How the elements are linked:
state | $ % &
ls | bb pn hm
jl | lp pm gf
rf | jq pj pf
hl | sf fm hc
hc | ft mg mz
qc | zn cm hl
rh | pf fb qb
sd | dc fz gj
hh | dt nh jt
zh | ls rr hf
dz | qj hl ct
gt | ph cl zc
mm | bs rh fs
qd | ch pg fh
sl | fb sn ls
jc | gf dt zz
rj | lz hp cd
zp | mm bm cf
pf | dh bf nb
dt | cr sg fg
ms | gn tr rm
fs | tc qb jq
hn | mh ph zj
jq | tg zp dh
hf | hm hr zr
bl | pp mc hh
jb | tr dn qc
bb | lc qn bm
cf | fs bt rf
br | hr bn hd
tz | sn hs rr
lz | gt zd fz
ft | rm qc dz
lc | rf rt rh
mg | qc fc cn
sf | ms jb ft
fb | bf zr bb
bs | ds pf tc
tg | dn mm fc
lb | nh mq zb
bf | cf rg lc
tj | rr ch br
hd | mn lp dp
bd | lj qq mh
hj | qz fl mq
ph | bc nj hj
qn | rt rn sl
gn | td ct rj
hr | rl ld mn
qj | cd sf cz
dn | hb bs cm
dl | cn nl dn
fl | gj jh gt
sn | zr hd pn
mh | qs bc mc
fz | zc gn fq
pg | jc hh ql
cl | nj qj td
ld | tz lm tj
lm | hs zl ch
ch | nz jc bn
mz | dz cn tr
dc | zj zc qq
bt | qb ls pj
fc | cm fs gq
bp | bl zj lj
cd | fz ms jh
zj | mc hj lb
dh | fc cf nl
zz | lm fg qd
rl | sl tz zh
jz | ql qs pp
hp | zd mz ms
zn | hp rp sf
mn | zh tj rn
pm | qd sc cr
bm | rh sl bt
gq | fm jq ds
sg | jz mh bl
gj | qq fq ph
mq | hn gt dc
nj | sd cd fl
dp | rn nf tz
zl | jl pp jc
zc | hj td tm
hb | hc ds rp
qz | bd gj hn
td | fl cz lz
rg | bt zh rt
cn | hl gq hb
jh | fq rm cl
tm | mq lz sd
fm | jb tg mg
bn | ld zz lp
ds | mg dh dl
tc | dl nb tg
sc | pg lj jz
pp | pm qt dt
nz | dp gf ld
cr | fh jz zl
rt | pj hf fb
ql | zz jt pm
fg | zl bl pg
nb | nl lc mm
pj | zp hm bf
rr | pn nz hr
zr | rg mn qn
lj | hh lb qs
pn | qn dp rl
qb | nb bb zp
rm | rj zn qj
nl | gq rf bs
zb | bp dc bd
nh | sg hn bp
tr | ct hb zn
qq | lb tm bc
hm | bm rl rg
gf | nf cr lm
cm | rp tc fm
qs | jt zb qt
fh | bn ql jl
bc | zb sd qz
lp | tj qd nf
ct | cz hc hp
rp | mz dl jb
zd | cl dz gn
rn | hf br sn
fq | tm rj nj
cz | jh ft zd
mc | qt qz nh
jt | fg bp sc
qt | sc bd sg
hs | hd jl nz
nf | br fh hs

In the rows, 65 stands for zero.

The rows follow the links: the fewer symbols apart two elements are, the more alike their rows tend to be.

Each row is also shifted at random along 6 hidden directions that mean nothing.

Rows with their elements:
[  53   95   87   74   56   81   84   51   53   48   52   69   78   70   67   56  105   63   70   63   95   67   53   72   89   31   69   65   64   73   82   59   70   59   64   60   70   58   77   45   61   42   57   56   69   72] -> lj
[  36   80   72   60   68   81   69   55   55   48   56   76   51   61   57   65   69   71   68   80   73   63   57   66   45   53   59   63   55   59   56   68   70   63   72   74   68   69   62   66   68   55   68   73   64   66] -> bd
[  22   73   71   45   71   73   63   44   52   56   73   79   52   63   61   68   54   73   68   62   51   62   63   63   56   77   54   52   58   69   56   60   62   75   65   55   79   66   60   63   55   66   65   63   68   57] -> dt
[  97   61   59   68   77   67   61   58   65   64   70   56   83   65   73   54   65   55   71   52   58   59   73   76   65   68   62   63   76   62   62   65   65   60   69   55   63   65   67   60   72   60   56   75   66   63] -> rg
[  88   56   46   75   68   71   65   74   74   81   64   42   85   66   58   56   65   76   59   60   66   73   77   57   82   59   61   62   69   65   70   64   67   62   63   67   62   70   69   54   75   60   67   66   69   63] -> bf
[  46   58   73   61   74   51   60   57   70   74   74   72   65   72   70   54   76   38   78   53   47   50   77   69   74   62   51   59   66   55   60   55   69   51   67   60   68   71   69   86   73   74   72   57   69   60] -> hf
[  76   65   65   85   78   70   81   81   70   63   61   38   55   68   52   51   64   70   68   57   65   81   88   64   67   54   66   86   74   75   49   90   70   52   68   78   40   74   39   60   81   50   56   77   56   52] -> zh
[  74   58   49   68   82   82   68   48   77   59   84   58   70   71   74   65   46   55   63   63   46   59   71   67   46   79   66   68   71   55   56   72   71   64   69   61   76   54   63   48   57   54   52   67   47   70] -> rt
[  53   64   64   77   72   70   73   68   78   74   77   54   63   69   57   56   72   55   68   59   62   67   82   56   77   55   57   67   65   68   59   68   75   54   66   68   61   61   65   62   68   57   68   60   63   61] -> sn
[  60   59   79   52   80   67   77   64   54   50   47   73   36   63   51   73   56   78   61   77   53   62   57   81   39   79   77   50   56   64   49   63   67   62   62   77   52   54   46   83   93   71   58   56   68   66] -> ph
[  74   71   75   55   65   46   60   71   58   55   53   80   61   59   67   67   62   64   69   70   62   55   63   76   43   76   77   75   68   58   60   74   55   83   77   70   63   76   68   80   57   82   59   85   64   59] -> zc
[  39   54   83   37   71   61   45   50   55   71   71   90   54   59   74   60   63   52   95   57   43   52   72   73   56   82   50   49   73   60   58   56   59   66   67   42   66   87   58   87   68   79   75   57   79   52] -> nf
[  70   56   47   76   52   52   67   82   83   86   71   47   79   74   64   74   63   77   39   64   68   77   65   49   96   66   75   74   61   71   87   62   68   72   57   73   76   56   76   58   58   76   68   50   62   67] -> fm
[  25   78   79   68   55   66   64   61   60   75   55   67   75   67   55   73   83   66   55   71   80   65   63   77   72   56   74   52   47   69   83   54   62   76   57   73   65   54   59   52   74   65   76   66   59   80] -> rj
[  70   60   59   71   64   60   67   68   74   68   59   50   65   75   76   64   56   59   62   63   56   75   66   67   67   63   63   85   78   59   70   69   58   65   67   71   69   79   50   63   54   66   69   67   48   70] -> jq
[  63   57   51   68   73   78   61   56   72   76   69   53   78   70   62   62   61   66   59   62   57   64   71   65   70   64   59   52   62   59   67   57   71   58   62   64   70   60   64   56   80   58   69   59   65   69] -> pj
[  45   72   76   68   58   68   71   65   67   68   72   68   65   67   66   57   84   68   77   58   75   69   74   53   87   52   67   80   72   70   79   77   70   68   67   51   69   81   72   56   56   58   54   54   68   47] -> gf
[  72   46   64   53   63   58   69   77   92   91   83   69   62   63   62   68   63   68   78   61   51   67   75   39   92   82   64   58   78   67   71   58   68   75   62   45   79   65   88   70   40   76   67   31   77   56] -> ld
[ 111   51   47   71   85   80   66   66   67   61   67   49   67   63   63   60   46   69   65   61   53   67   70   72   49   76   62   57   72   67   46   70   68   49   64   68   51   57   55   64   89   55   60   75   68   66] -> bb
[  84   69   79   68   55   62   59   71   55   66   49   66   80   64   72   69   81   67   65   64   85   67   56   87   73   61   81   67   70   71   85   64   57   70   58   61   53   66   59   59   80   68   64   69   68   76] -> dz
[  59   70   73   73   61   52   77   82   74   65   56   64   54   67   55   71   71   67   56   76   71   68   67   62   64   62   81   80   60   64   66   75   66   73   70   83   60   61   65   72   60   72   62   66   56   66] -> fz
[  75   57   42   83   54   60   68   80   84   75   80   53   70   76   70   78   57   70   40   74   71   74   61   48   76   67   77   85   59   64   80   73   74   65   62   78   77   54   78   58   55   69   66   58   55   71] -> hb
[ 112   69   75   52   68   51   67   77   49   55   51   74   64   51   65   56   65   80   82   55   68   69   62   67   72   70   59   58   78   81   52   61   55   69   68   56   52   77   71   84   63   73   62   76   94   52] -> jt
[  88   66   66   61   73   72   74   73   61   42   59   77   35   57   62   67   53   70   73   83   66   66   55   61   35   65   59   67   64   62   36   72   71   50   75   80   54   65   64   89   69   62   66   73   75   65] -> mc
[  80   58   65   62   56   58   62   77   77   77   65   70   70   61   64   82   61   68   58   73   67   66   58   66   65   81   78   58   63   67   74   56   61   79   60   67   69   51   76   67   58   78   73   59   66   80] -> qj
[  12   68   61   68   70   86   71   54   82   77   83   53   57   68   52   66   55   67   66   63   54   71   84   49   64   69   59   70   63   64   59   75   71   75   66   63   76   64   52   40   48   52   68   60   43   63] -> rr
[  96   62   59   71   73   72   57   61   55   74   58   53   96   63   63   50   78   65   67   51   73   63   71   79   82   53   56   42   66   70   69   51   66   52   59   60   54   65   67   59  100   55   70   74   83   69] -> bt
[  16   55   76   59   75   88   83   49   79   61   84   73   31   77   66   74   59   59   71   72   44   66   64   56   57   75   69   68   64   62   61   71   81   52   60   57   76   54   54   63   61   57   55   21   53   63] -> bn
[  47   56   59   69   68   67   59   67   68   83   55   46   72   69   57   55   67   68   61   61   58   70   77   63   75   53   53   60   64   60   69   59   66   57   63   73   61   82   49   65   87   63   77   63   65   63] -> qb
[  88   53   55   66   61   47   55   77   76   77   60   59   69   69   77   59   58   54   70   63   55   67   69   61   71   63   55   78   81   53   66   61   57   61   72   69   67   86   67   83   56   78   78   69   66   66] -> mm
[  99   62   76   50   61   35   64   82   63   70   48   78   75   56   61   63   78   72   69   65   68   57   63   68   76   71   78   59   69   64   73   57   56   83   69   62   62   72   89   86   64   90   60   64   86   57] -> gj
[  78   48   56   63   76   67   62   68   71   79   61   49   73   66   57   57   60   73   62   57   51   67   76   67   73   69   61   52   68   64   62   59   65   60   61   64   59   69   58   68   87   66   66   58   71   60] -> bm
[  68   56   54   56   70   63   71   74   70   67   81   72   43   61   56   69   49   82   63   68   55   69   67   42   69   79   58   61   60   73   49   66   75   62   64   64   70   60   77   81   59   72   64   53   82   51] -> ql
[  77   69   79   52   68   55   61   70   48   51   46   83   48   54   63   57   69   67   83   70   67   60   60   71   52   59   52   59   67   63   46   61   61   56   74   69   52   85   64   99   75   74   74   77   86   57] -> nh
[  68   64   65   66   67   71   62   71   63   63   61   66   56   58   59   80   51   71   57   78   67   68   60   75   43   79   74   57   55   69   56   66   61   70   62   77   54   51   51   66   76   67   73   76   59   80] -> zd
[  42   83   72   53   63   76   51   46   40   50   55   87   70   55   63   61   71   66   75   74   76   50   58   74   40   56   51   50   53   57   57   60   62   70   75   65   68   79   70   68   71   62   75   92   73   66] -> lb
[  66   83   75   67   62   76   71   66   47   54   44   68   69   57   54   56   87   78   68   71   90   66   60   70   69   40   61   55   56   71   63   61   69   60   67   73   52   70   69   66   87   52   67   75   82   63] -> zb
[  59   67   79   49   63   44   63   68   61   64   52   81   64   60   63   68   69   67   68   68   60   54   63   73   59   77   77   64   66   57   70   63   56   87   72   65   71   73   74   79   57   85   59   66   68   58] -> sd
[  85   71   55   63   63   67   51   59   54   54   89   86   70   56   76   60   64   58   80   63   75   54   66   55   56   66   49   67   65   66   53   72   71   58   76   52   69   71   91   73   53   63   64   90   82   54] -> jc

From each start, follow one symbol. Which element do you reach?
Answers are names.
new walk
[  67   53   53   77   74   74   72   67   75   61   62   48   49   75   69   67   48   59   60   73   53   74   64   65   50   62   59   78   69   57   53   72   70   46   67   83   59   67   41   69   74   57   70   63   47   76]
% lc
new walk
[  62   71   83   74   59   73   72   73   56   68   41   49   72   66   56   70   78   83   57   64   85   82   61   84   75   59   88   66   66   80   85   71   58   74   53   70   46   62   38   45   86   58   60   62   56   74]
$ zd
new walk
[  33   73   82   51   71   71   78   52   54   56   57   72   48   67   57   66   65   78   67   61   56   69   59   68   70   68   65   54   63   75   61   58   64   69   59   60   69   61   53   65   65   63   60   45   70   60]
& jz
new walk
[  39   67   84   58   70   51   70   69   59   57   48   72   43   67   58   69   64   65   63   74   57   61   65   77   46   70   77   72   59   59   58   73   61   72   69   81   57   69   47   82   74   77   62   68   56   61]
$ gj
new walk
[  34   60   62   80   61   67   68   65   68   68   67   58   56   80   66   75   69   65   43   74   70   72   59   69   70   58   75   73   49   64   79   67   76   49   56   82   63   54   50   65   88   64   67   48   53   73]
% dn
new walk
[  78   56   74   64   74   44   61   71   65   78   57   58   76   68   65   46   80   54   78   45   53   61   85   73   86   60   59   64   78   63   65   60   60   60   67   58   53   84   61   80   81   74   63   65   76   50]
$ fb
new walk
[  54   81   78   71   62   81   67   59   54   57   70   66   69   63   70   55   80   68   80   56   81   70   73   66   71   51   65   82   75   74   73   84   67   67   70   50   60   82   59   47   61   48   52   73   64   51]
& ch
new walk
[  51   69   63   61   63   67   61   59   61   62   84   80   59   63   71   62   68   61   74   65   68   58   68   51   67   63   54   68   62   63   62   71   73   59   72   56   74   72   81   72   58   65   63   66   76   51]
% fg
new walk
[  88   65   47   87   67   86   67   54   72   62   75   57   83   77   78   63   72   45   59   70   76   61   57   68   68   45   55   60   61   59   67   55   79   34   63   71   68   46   77   56   77   45   72   65   62   87]
% bt
new walk
[  55   62   74   63   80   64   61   50   58   68   60   60   75   70   67   50   73   51   74   49   49   56   77   85   68   64   59   56   69   62   63   60   62   57   65   57   60   72   51   66   88   63   61   64   64   61]
$ bm
new walk
[  62   67   78   53   67   73   57   51   59   63   77   83   67   62   79   60   73   54   88   58   64   56   67   69   64   70   57   59   74   65   65   64   66   62   68   40   68   74   72   66   61   62   64   62   75   60]
% qd
new walk
[  69   83   58   87   61   88   75   66   70   53   71   60   71   64   62   80   64   68   48   82   90   69   56   68   46   61   81   75   52   70   64   77   70   71   67   81   64   37   67   37   57   47   62   86   44   88]
& jh
new walk
[  55   59   65   68   47   46   56   75   78   78   69   71   71   73   80   76   72   58   58   71   69   63   62   59   76   68   79   86   69   55   92   69   63   78   66   64   79   75   79   69   48   83   66   55   56   65]
& tr
new walk
[  69   68   69   63   62   45   55   81   60   68   56   73   60   55   58   69   60   66   64   75   71   62   68   70   47   72   67   69   58   62   56   70   56   75   73   81   53   73   62   82   67   81   77   94   67   66]
& td
new walk
[  65   77   69   66   61   72   77   73   60   65   46   60   73   58   46   63   82   92   58   70   84   71   65   59   77   51   75   56   57   72   73   65   67   77   64   70   62   66   74   54   76   58   60   65   76   61]
$ bd
